[109 108 140 123  59 121 102  85 173 114 123 186 153 154 141 130 151 141
 141 145 101] : gul
[125 101 132 128  76 124 109  88 177  97 130 173 156 146 158 120 160 120
 108 145  74] : dozu
[112 114 142 108  56 120  98  99 165 101 121 175 160 152 145 153 151 158
  96 139 109] : Legem
[134 111 118 114  63 134  91  84 169 110 176 134 118 152 134 121 153 115
 104 159  58] : puz
[110 108 139 106  57 114  98  96 171 104 121 174 153 151 141 149 153 156
  95 142 117] : biz
again biz:  => [153]
again dozu:  => [120]
q: [109 108 140 123  59 121 102  85 173 114 123 186 153 154 141 130 151 141
 141 145 101] => gul
succ: [175] => [160]
q: [125 101 132 128  76 124 109  88 177  97 130 173 156 146 158 120 160 120
 108 145  74] => dozu
succ: [124] => [109]

[127 128 127 128 128 128 129 127 128 191 127 127 129 128 128 129 129 128
 128 126 128 127 129 127 128 127 128 130 179 192 191 192 191 192 192 191
 192 192 192 192 191 192 193] -> puz
[127 128 128 128 128 126 128 129 129 128 127 129 129 127 137 188 192 190
 191 191 191 192 193 193 192 191 193 191 192 192 192 192 191 192 192 192
 191 193 190 192 192 191 191] -> kad
[128 130 129 128 128 127 129 129 127 192 128 128 128 128 127 128 128 129
 192 129 128 129 128 127 128 129 128 128 127 129 128 129 145 191 191 192
 192 192 192 191 192 192 191] -> taga
[127 128 127 128 129 129 127 128 129 128 129 128 139 188 192 191 191 192
 193 192 191 192 192 191 192 192 191 191 192 192 191 191 191 191 192 192
 192 193 191 191 191 191 190] -> biz
[128 127 129 127 127 127 128 128 127 149 128 128 128 129 128 148 189 193
 191 192 192 193 192 192 192 192 193 191 192 191 191 191 193 191 193 191
 192 191 192 192 192 193 192] -> Temem
[129 128 129 127 128 128 128 127 126 128 128 128 129 129 128 129 127 127
 128 129 129 127 128 127 128 128 128 128 128 128 128 127 128 128 129 129
 128 128 147 191 191 191 191] -> deto
[129 128 128 127 128 130 128 128 127 128 128 128 128 129 128 128 127 128
 127 129 131 184 191 192 193 192 192 191 192 193 192 192 192 192 193 192
 191 191 192 192 191 191 191] -> gul
q: [129 128 129 127 128 128 128 127 126 128 128 128 129 129 128 129 127 127
 128 129 129 127 128 127 128 128 128 128 128 128 128 127 128 128 129 129
 128 128 147 191 191 191 191] => deto
q: [128 127 129 127 127 127 128 128 127 149 128 128 128 129 128 148 189 193
 191 192 192 193 192 192 192 192 193 191 192 191 191 191 193 191 193 191
 192 191 192 192 192 193 192] => Temem
succ: [148] => [189]
q: [127 128 127 128 129 129 127 128 129 128 129 128 139 188 192 191 191 192
 193 192 191 192 192 191 192 192 191 191 192 192 191 191 191 191 192 192
 192 193 191 191 191 191 190] => biz
q: [127 128 127 128 128 128 129 127 128 191 127 127 129 128 128 129 129 128
 128 126 128 127 129 127 128 127 128 130 179 192 191 192 191 192 192 191
 192 192 192 192 191 192 193] => puz
succ: [149] => [128]
q: [128 130 129 128 128 127 129 129 127 192 128 128 128 128 127 128 128 129
 192 129 128 129 128 127 128 129 128 128 127 129 128 129 145 191 191 192
 192 192 192 191 192 192 191] => taga

[124  63 160 156 150 171  71  72 126 113  92] : biz
[152 152 160 156 152 170 168  72 125 152  90] : ber
[119 115 116 125  91 139 117 121 145 116 117] : puz
[122 124 125 124  64 136 123 124 136 122 119] : taga
again ber:  => [152]
succ: [115] => [116]
succ: [63] => [160]
q: [124  63 160 156 150 171  71  72 126 113  92] => biz
q: [122 124 125 124  64 136 123 124 136 122 119] => taga
succ: [71] => [72]

[120 121 140 121 114 148 135 139 160 135  90 112 123 139 117 150 148 129
 120 128 117 168 132 123 132  98 132 150 132 107  71 187 201 141  79 143
 140 167  85 171 133 126 144 171 103 130 105 176 127 135] = deto
[118 121 159 129 117 139 146 165 173 146  90 126 138 138 115 175 139 149
 112 163 118 154 147 120 144 108 118 166 152 107  68 188 201 142  81 141
 157 163  87 169 127 135 142 169 100 126 107 154 126 138] = puz
[115 121 138 130 116 138 144 147 156 137  90 120 123 129 127 138 138 124
 124 143 112 172 129 132 149 123 129 135 138 111  88 167 201 135 110 145
 128 157  82 152 143 140 129 152 112 140 113 152 142 137] = ber
[120 121 140 121 114 148 135 139 160 135  90 112 123 139 117 150 148 129
 120 128 117 168 131 123 148  98 148 150 132 107  71 187 201 141  79 143
 140 167  85 171 133 126 144 171 103 130 105 176 139 133] = Kedo
[112 121 161 120 131 141 129 180 181 124  90 129 119 132 119 168 141 147
 109 150 128 172 152 131 149 103 168 163 146  97  81 196 201 140  84 139
 155 157  87 162 131 130 136 162  94 125 100 161 138 133] = kad
[135 121 145 129 134 120 121 151 141 107  90 138 135 121 106 142 120 141
 103 151 120  78 147 131 122 140 130 154 145 111 115 150 201 126 110 136
 153 132  87 131 128 129 141 131 104 125 132 135 117 128] = dozu
[120 121 140 121 114 148 135 139 160 135  90 112 123 139 117 150 148 129
 120 128 117 168 131 123 148  98 148 150 132 112  92 173 201 132 107 130
 139 153  77 158 129 143 145 158 120 152 114 139 132 139] = taga
q: [112 121 161 120 131 141 129 180 181 124  90 129 119 132 119 168 141 147
 109 150 128 172 152 131 149 103 168 163 146  97  81 196 201 140  84 139
 155 157  87 162 131 130 136 162  94 125 100 161 138 133] => kad
q: [135 121 145 129 134 120 121 151 141 107  90 138 135 121 106 142 120 141
 103 151 120  78 147 131 122 140 130 154 145 111 115 150 201 126 110 136
 153 132  87 131 128 129 141 131 104 125 132 135 117 128] => dozu

[119  96 110 135 125 108 123 132 132 133 105  92 120 108 152 134 140 123
 127 173 123  98  92 133 118 141 138 118 128 110 102 143 135 106 142 128
 135 138 132 137 104 110 140 120 107 145 114 126 127 130 133 134 116 140
 119  86 147 131 166 114 115 162 148] -> kad
[181  98 110 144 117 112 123 141 143 128  97  91 112 114 154 131 125 130
 126 186 114 104 105 120 122 148 130 123 125 122  99 128 134  97 145 109
 139 145 129 126  99 112 143 128 163 102 154 123 132 132 119 116 139 121
 141 209  89 123  64 140 155  73  90] -> dozu
[ 42 178 161 108 140 156 137 110 115 125 172 192 146 157  86 121 123 129
 130  44 146 172 173 135 142  99 120 140 129 143 173 155 117 174 102 145
 111 107 123 122 172 154 145 140 121 128 114 155 117 125 143 135 160  82
 138  93 155 131 140 163 119 135 147] -> gul
[107 137 138 118 132 131 133 120 120 131 142 144 135 133 115 125 137 121
 127 102 139 136 129 135 130 120 131 129 131 124 140 136 126 146 113 144
 120 122 128 132 143 134 120 128 139 120 136 121 132 130 121 124 125 135
 128 152 112 126 110 127 135 115 118] -> sis
[181  98 110 144 117 112 123 141 143 128  97  91 112 114 154 131 125 130
 126 186 114 104 105 120 122 148 130 123 125 122  99 128 134  97 145 109
 139 145 129 126  99 112 143 128 105 144 110 135 124 127 135 135 124 126
 119  75 154 131 168 127 111 162 153] -> Legem
[175  97 113 126 132 105 126 125 121 140 118  93 129 110 144 136 157 117
 122 154 135  99  87 145 114 137 149 117 135 103 112 156 133 120 141 146
 127 133 134 148 114 115 135 118 113 143 120 116 129 154 125 131 108 155
 115 102 136 131 158 106 115 155 141] -> deto
q: [ 42 178 161 108 140 156 137 110 115 125 172 192 146 157  86 121 123 129
 130  44 146 172 173 135 142  99 120 140 129 143 173 155 117 174 102 145
 111 107 123 122 172 154 145 140 121 128 114 155 117 125 143 135 160  82
 138  93 155 131 140 163 119 135 147] => gul
q: [181  98 110 144 117 112 123 141 143 128  97  91 112 114 154 131 125 130
 126 186 114 104 105 120 122 148 130 123 125 122  99 128 134  97 145 109
 139 145 129 126  99 112 143 128 105 144 110 135 124 127 135 135 124 126
 119  75 154 131 168 127 111 162 153] => Legem

[ 78 152 129 143 160] -> biz
[ 95  96 144  89 129] -> dozu
[ 78 152 129  78 160] -> puz
again puz:  => [78]
succ: [96] => [144]

[136 118 139 119 151 100 120  91 126 156 114 170 118 117 150 140] : deto
[136 118 139 119 151 100 120 132 126 156 114 170 118 145 106  86] : taga
[127 113 133 157 141 123 159  75 112 141 143  84 106 131 114 148] : Temem
[124  87 163 114 166 117 113 131 137 147 135 176 110  78 134 112] : sis
[124 104 104 146 151 140 148 135 138 140 140  92 122  85 141 162] : kad
[123 144 151 116 151 118 115 138 150 149  99 118 147 162 135  87] : Kedo
[123 128 161 163 151 127 165 163 159 147 103  64 147 129 149  98] : ber
q: [127 113 133 157 141 123 159  75 112 141 143  84 106 131 114 148] => Temem
again taga:  => [118]
succ: [75] => [112]
succ: [92] => [122]
q: [123 128 161 163 151 127 165 163 159 147 103  64 147 129 149  98] => ber
succ: [166] => [117]

[108 164 154 108 101 132 154 159 124 154] : dozu
[180 111 111 159 125 167  68  90 178  84] : sis
[128 122 202 196  71 109 177 164 120  66] : Kedo
[165 122  94  55 180  59  76 101  60 150] : deto
[179  69 175 140 135 147 132  70 184  61] : Temem
[ 99  70  91 134 160  99 103  58 122 120] : taga
[ 94  91  82 115  54 140 192 188 100 146] : ber
succ: [100] => [146]
again sis:  => [111]
q: [180 111 111 159 125 167  68  90 178  84] => sis

[128 175 112 115 120] : taga
[138 156 157 138 135] : ber
[125 142 186 142 142] : Legem
[158 157 158 158 158] : deto
[135 106 151  60 131] : Kedo
again deto:  => [158]
again Legem:  => [142]
again ber:  => [138]
q: [158 157 158 158 158] => deto
succ: [106] => [151]

[ 99 140 130 155 132 125 100 112 167 155 171 184 170  97  95 163] = kad
[100  74 141 143 133 128  97 103 186 154 165 168 154  90 109 171] = taga
[104  64 148 134 133 124  97  98 167 152 159 156 142  88 119 174] = Legem
[ 98  64 148 134 133 124  97 197 197 152 159 156 142  88 119 174] = Kedo
[107 104 123 160 131 137 102 118 153 155 174 191 178 103  88 156] = Temem
again Kedo:  => [197]
succ: [141] => [143]

[156 158 132 118 108  93 158 135 166 103 105 144 162 160 131 137 121 145
 104 108 124  98 147 148  98 134 125 135 118 137 137 121 141 106 106 166
 122  79 139 133 109 123 123 140 115 118 120]  dozu
[128  86 141 159 165 163 111  96  90 146 134 124 120  89 130 112 135 131
 128 123 127 132 107 126 138 116 140 134 116 117 132 132 141 153 127  82
 135 127 119 121 134 132 144 112 144 125 139]  biz
[132 118 156 127 153 141 177 117 138  76 112 109 146 162 108 111 150 147
  88  97 134 105 165 150 111 109 130 139 126 104 131 124 137 131 122  88
 128  46 179 124 144 119 118 152 130  91 117]  sis
[141 127 147 137  82 172  67 126 134 192 144 145 113 112 136  97 109 100
 128 152 110 145 108 127 139  70  98 141  92 140 102 151 146 137 133 166
 112 167  47 116 127 150 144 118 138 112 133]  gul
[161  73 162 183 156 182  92  72  90 175 127 146 135  66 139  95 124 134
 108 116 115 117  91 135 126  83 135 151  76 126 131 139 175 161 106  94
 127 106  75 113 118 142 165 101 151 112 143]  kad
[148 152 122 120 125  84 163 134 153  96 106 140 160 150 131 148 125 148
 115 108 130 100 140 141 103 156 137 127 130 135 145 115 134 110 105 150
 130  87 152 137 110 119 122 133 113 131 123]  Temem
q: [148 152 122 120 125  84 163 134 153  96 106 140 160 150 131 148 125 148
 115 108 130 100 140 141 103 156 137 127 130 135 145 115 134 110 105 150
 130  87 152 137 110 119 122 133 113 131 123] => Temem
q: [161  73 162 183 156 182  92  72  90 175 127 146 135  66 139  95 124 134
 108 116 115 117  91 135 126  83 135 151  76 126 131 139 175 161 106  94
 127 106  75 113 118 142 165 101 151 112 143] => kad

[176 122  92 124 175] : puz
[176 122 123 124 100] : Temem
[205 106  78 106 122] : taga
q: [176 122 123 124 100] => Temem
again taga:  => [106]
succ: [205] => [106]

[ 82 120  82  82  82] = deto
[175 175 128  60 120] = taga
[161 105 121  81  81] = biz
[166 128 153  77 131] = Legem
[119 132  73 144  83] = Temem
again deto:  => [82]
succ: [161] => [105]
succ: [144] => [83]
again taga:  => [175]
succ: [119] => [132]
succ: [73] => [144]

[133 104 123 133 121 130 133] : deto
[176 128 137 135  75 142 133] : kad
[101 125 128 126 200  83 146] : dozu
[151 119 131 113 203  88 109] : biz
again deto:  => [133]
succ: [101] => [125]
succ: [88] => [109]

[ 67 134 114 182 110 172] : kad
[ 93 126 150 137  86  54] : Legem
[146 132 118  78 142  81] : Temem
[130 146  94 121 130 112] : taga
[187 110 170  96 155  83] : dozu
[129 154 117 154 114 167] : gul
[168  75 163  75 103  75] : sis
[146 135 189 161  98  87] : deto
succ: [129] => [154]
again sis:  => [75]
succ: [103] => [75]
succ: [94] => [121]
again taga:  => [130]
q: [ 67 134 114 182 110 172] => kad
q: [130 146  94 121 130 112] => taga

[131 141 132 156 137 129] : sis
[171 157 136 133 144 145] : biz
[ 94 169 126 165 148  94] : ber
[106 141 136 156 106 129] : Temem
succ: [133] => [144]
again Temem:  => [106]
again ber:  => [94]
succ: [132] => [156]

[102 102 102 102] = biz
[100 100  58 189] = puz
[ 90 102  54 186] = kad
[ 91  91  54 187] = Kedo
[100 100  57  57] = sis
[ 57 102  54 187] = taga
[ 92  54  54 187] = gul
[ 91 102  54 187] = ber
succ: [58] => [189]
q: [100 100  57  57] => sis
again gul:  => [54]
again biz:  => [102]
q: [ 92  54  54 187] => gul
again Kedo:  => [91]
q: [ 91 102  54 187] => ber

[111 124 142 130 137 135 120 135 138 137 133 109 123 138 119 129 121 129
 134 136 110 121] : Legem
[150 145 152 124 152 145 120 129 136 121 134 110 128 128 129 110 110 155
 110 117 110 110] : dozu
[114 116 138 132 125 170 108 143 132 116 149  74 128 133 111 131 117  86
 134 134  88 118] : Temem
[183 159 157 122 154 148 127 124 102 101 133 126 144 115 138 117 123 148
 131  82 125 107] : gul
[113 108 151 132 128 109 140 122  75 121 140 153 123 128 124 140 151 105
 101 142 158 131] : ber
[118 134 123 132 121 165 107 137 150 146 136  87 142 128 117 126 109 123
 126 124  87 125] : taga
[139 138 124 139 116 170 116 118 136 137 148 104 139 109 132 144 129 139
 130 122 108 129] : biz
[149 138 124 129 116 170 116 118 136 137 148 104 139 109 132 144 129 152
 130  90 108 129] : Kedo
[143 133 143 129 135 166 113 150 103  86 136  86 145 130 115 105 108  60
 120  94  96 109] : deto
again gul:  => [148]
q: [150 145 152 124 152 145 120 129 136 121 134 110 128 128 129 110 110 155
 110 117 110 110] => dozu
q: [113 108 151 132 128 109 140 122  75 121 140 153 123 128 124 140 151 105
 101 142 158 131] => ber

[132 172 172 185 135 172 172] : Kedo
[146 169 171 163 137 156 161] : sis
[128 162 119 116 117 162 119] : Temem
[155 169 103 163 103 164 103] : deto
[101  98 192 142  84 138 133] : puz
[128 162 119 132 118 104 151] : biz
[155  76 106 130 106 119 196] : kad
[138 133 116  94 158 150 133] : Legem
again Legem:  => [133]
again deto:  => [103]
q: [128 162 119 116 117 162 119] => Temem
succ: [130] => [106]
again Kedo:  => [172]

[ 73 128  83  87] = gul
[129 141  91 150] = biz
[188 112 131  61] = deto
[188 112 134 134] = Legem
[123 130  80 139] = taga
[ 94 132 164 107] = Kedo
again Legem:  => [134]
q: [188 112 131  61] => deto
succ: [123] => [130]

[146  98 133  90 165 151 144 120 121 134 113 143 138 104 152 149 131 149
 145 163 131 129 147 111 126 137 163  74 123 119 117  98 133 138 140  99
 147 124  95 126 129 163 127 145 147 107 129 151  85 118 117 113 146 122
 130  93  90  87 135 143 154 120] = dozu
[143 134 163 143 178 166 128  95 124 191 181 122 138 120 176 159 206 149
 126 101 113 138  98 173  75 147  94 159 126 135 146 176 122 107  94 180
  98 115  97  81 104  91 126 132 174 156 124 143  58 155  98 133 127  97
 102 107 104 150  87 117 136 119] = taga
[107 137 134  96 145 169 129 137 138 120 151 141 154 104  77 109  93 121
 131 110 116  90 124 147 123 116 172  91 125 140  97 155 136  84 114  96
 148 132 123 131 154 118 176 136 156 108 148 180 134 101 109 107 123 130
 116 104 117 133 101 129 170 133] = biz
[125 143 144 115 165 124 138 118 147 128 182 129 132 144  95 117 137 109
 158 138 142 114 147  99 124 128 140  95 143 122 167 125 137  99 157 133
 126 177 132 101 135 136 149 159 158 149 109  95 133 151 118  57 134 162
 124 105 126 145 121 148 140 117] = ber
[119 144 122 145 137 136 169 176 123 114 167 132 156 129 145 182 171 158
 150 113 151 138 115  82 133 127 127 132 156  85 123 177 109 160 144 130
  95 123 157 128 165 146  93 137 115 122 120 113 144 107 101 154  99 132
 137 120 165 162 112 122 116 122] = Temem
[129 109 119 122  97 166 140 122 118 143 101 123 149 139 163 144 151 149
 164 132 168 160 123 124 104 130 153 146 164 117 148 128 124 147 124 127
 133 103 143 123 152 128 146 128 102 118 116 146 153 126 121 141 152  81
 124 145 187 155 104 100 120 133] = gul
[122 116 140 147 142 151 131 111 139 139 113 110 135 138 136 116 120 125
 110 112 121 125 136 166  99 112 103 125 119 154 108 169 169 122  84 159
 148 153 107 123 105 139 104 127 115 114 155 115 144 126 136 101 153 139
 140 116 113 113 143 102  90 132] = Legem
[121 163 155 115 156 139 116 166 192 154 106 148 143 122  91 167 118 167
 117 131 149 121 122 114 138 120 139 124 140  94 158 133 118  95 138  99
 108 144 132 150 143 132 137 127 141 163 119 125 159 122 101 117 120 116
 129 144 107 143  91 116 154 105] = Kedo
[110 111 161 130 118 132 100  71 107 132 133 136 142 148 160 100 123 111
 166 151 123 144 114 151 140  92 130 110 156 134 138 104 118 125 141 101
 129 130 137 163 117 127 148 127 118 115 133 106 151 134 145 148 154 113
 120 164  96 108 128 165 123 109] = puz
[ 92 148 131 123 147 107 143 134 118 121 105 115 139 154 125 112  96 150
 140 148 133 142 104 122 147 180  88  91 113 125 144 146 141 141 165 103
 107 102 154 113 159 145 116 120 136 137 114 132 161  94 130 161 101 112
 107 152 102 138 138 150 107  97] = kad
q: [146  98 133  90 165 151 144 120 121 134 113 143 138 104 152 149 131 149
 145 163 131 129 147 111 126 137 163  74 123 119 117  98 133 138 140  99
 147 124  95 126 129 163 127 145 147 107 129 151  85 118 117 113 146 122
 130  93  90  87 135 143 154 120] => dozu
q: [125 143 144 115 165 124 138 118 147 128 182 129 132 144  95 117 137 109
 158 138 142 114 147  99 124 128 140  95 143 122 167 125 137  99 157 133
 126 177 132 101 135 136 149 159 158 149 109  95 133 151 118  57 134 162
 124 105 126 145 121 148 140 117] => ber
q: [121 163 155 115 156 139 116 166 192 154 106 148 143 122  91 167 118 167
 117 131 149 121 122 114 138 120 139 124 140  94 158 133 118  95 138  99
 108 144 132 150 143 132 137 127 141 163 119 125 159 122 101 117 120 116
 129 144 107 143  91 116 154 105] => Kedo
q: [ 92 148 131 123 147 107 143 134 118 121 105 115 139 154 125 112  96 150
 140 148 133 142 104 122 147 180  88  91 113 125 144 146 141 141 165 103
 107 102 154 113 159 145 116 120 136 137 114 132 161  94 130 161 101 112
 107 152 102 138 138 150 107  97] => kad

[135 104 135 193  87 111  57 122]  sis
[104 107 124 102 124 102 124 141]  kad
[130 125 119 125 194 131 127 130]  biz
again sis:  => [135]
succ: [87] => [111]
succ: [193] => [87]
q: [104 107 124 102 124 102 124 141] => kad

[ 98  75 114 134] = Kedo
[128  38 172 141] = ber
[129  43 151 121] = Legem
[131 142 141  89] = deto
[131 142 135 102] = kad
[117  42 162 153] = gul
[128 128 128 142] = taga
[130 108 173 142] = Temem
[126 128  89 132] = sis
[136 126 170 144] = dozu
[119 137  55 117] = biz
[122 127  85 135] = puz
succ: [108] => [173]
again taga:  => [128]
succ: [43] => [151]

[109 128 129 129] -> taga
[ 52  47  44 132] -> deto
[177  63 154  68] -> puz
[205 108  95 188] -> dozu
succ: [108] => [95]
succ: [63] => [154]

[134 128 160 128 128] : Legem
[157  93 145 158 131] : dozu
[134 128 173 156  56] : taga
[148  80 171 148  94] : kad
[157  93 160 177  83] : gul
again kad:  => [148]
again Legem:  => [128]
succ: [80] => [171]
q: [134 128 160 128 128] => Legem
succ: [158] => [131]
q: [157  93 160 177  83] => gul

[124  74 159 101 109 120 117  88] = sis
[124 127 159 101  88  88 113  88] = dozu
[124 101 173 101 109 146 121 101] = Legem
[124 145 173 101 109 146 101  51] = ber
again Legem:  => [101]
q: [124 145 173 101 109 146 101  51] => ber
again dozu:  => [88]

[152 152 168 147 178] -> Temem
[ 82 179  82  82 141] -> gul
[185 185 185 181  39] -> ber
[124 191  47  48 105] -> biz
[ 92  92 151 159 203] -> deto
[ 81  78 145 165 180] -> dozu
again deto:  => [92]
again ber:  => [185]
again gul:  => [82]
succ: [179] => [82]
succ: [47] => [48]

[192 125 182 137 192 182 182] = puz
[ 58 124  97  97  97 110  97] = Temem
[119 136  55 135 132  73  54] = sis
succ: [135] => [132]
again Temem:  => [97]
succ: [119] => [136]
q: [192 125 182 137 192 182 182] => puz
q: [119 136  55 135 132  73  54] => sis

[137 144 123 137 159 137 146 137] : deto
[145 134 134 134 176 134  87  70] : Temem
[136 148 110 117 147  96 182 122] : biz
[ 69 153 176 124  80 130 136 132] : Kedo
[ 84 143 152 128 137 123  66 135] : Legem
[133 117  74  85 146 149 152 124] : sis
[161 159 139  89 123 125  73 108] : dozu
[169 205 133  87  99 131 143  99] : gul
[167 136 166 166 166 136 136 136] : kad
[101 139 195  98 157 127 189 126] : taga
again deto:  => [137]
succ: [96] => [182]
q: [167 136 166 166 166 136 136 136] => kad
succ: [74] => [85]
again Temem:  => [134]
q: [136 148 110 117 147  96 182 122] => biz
again gul:  => [99]

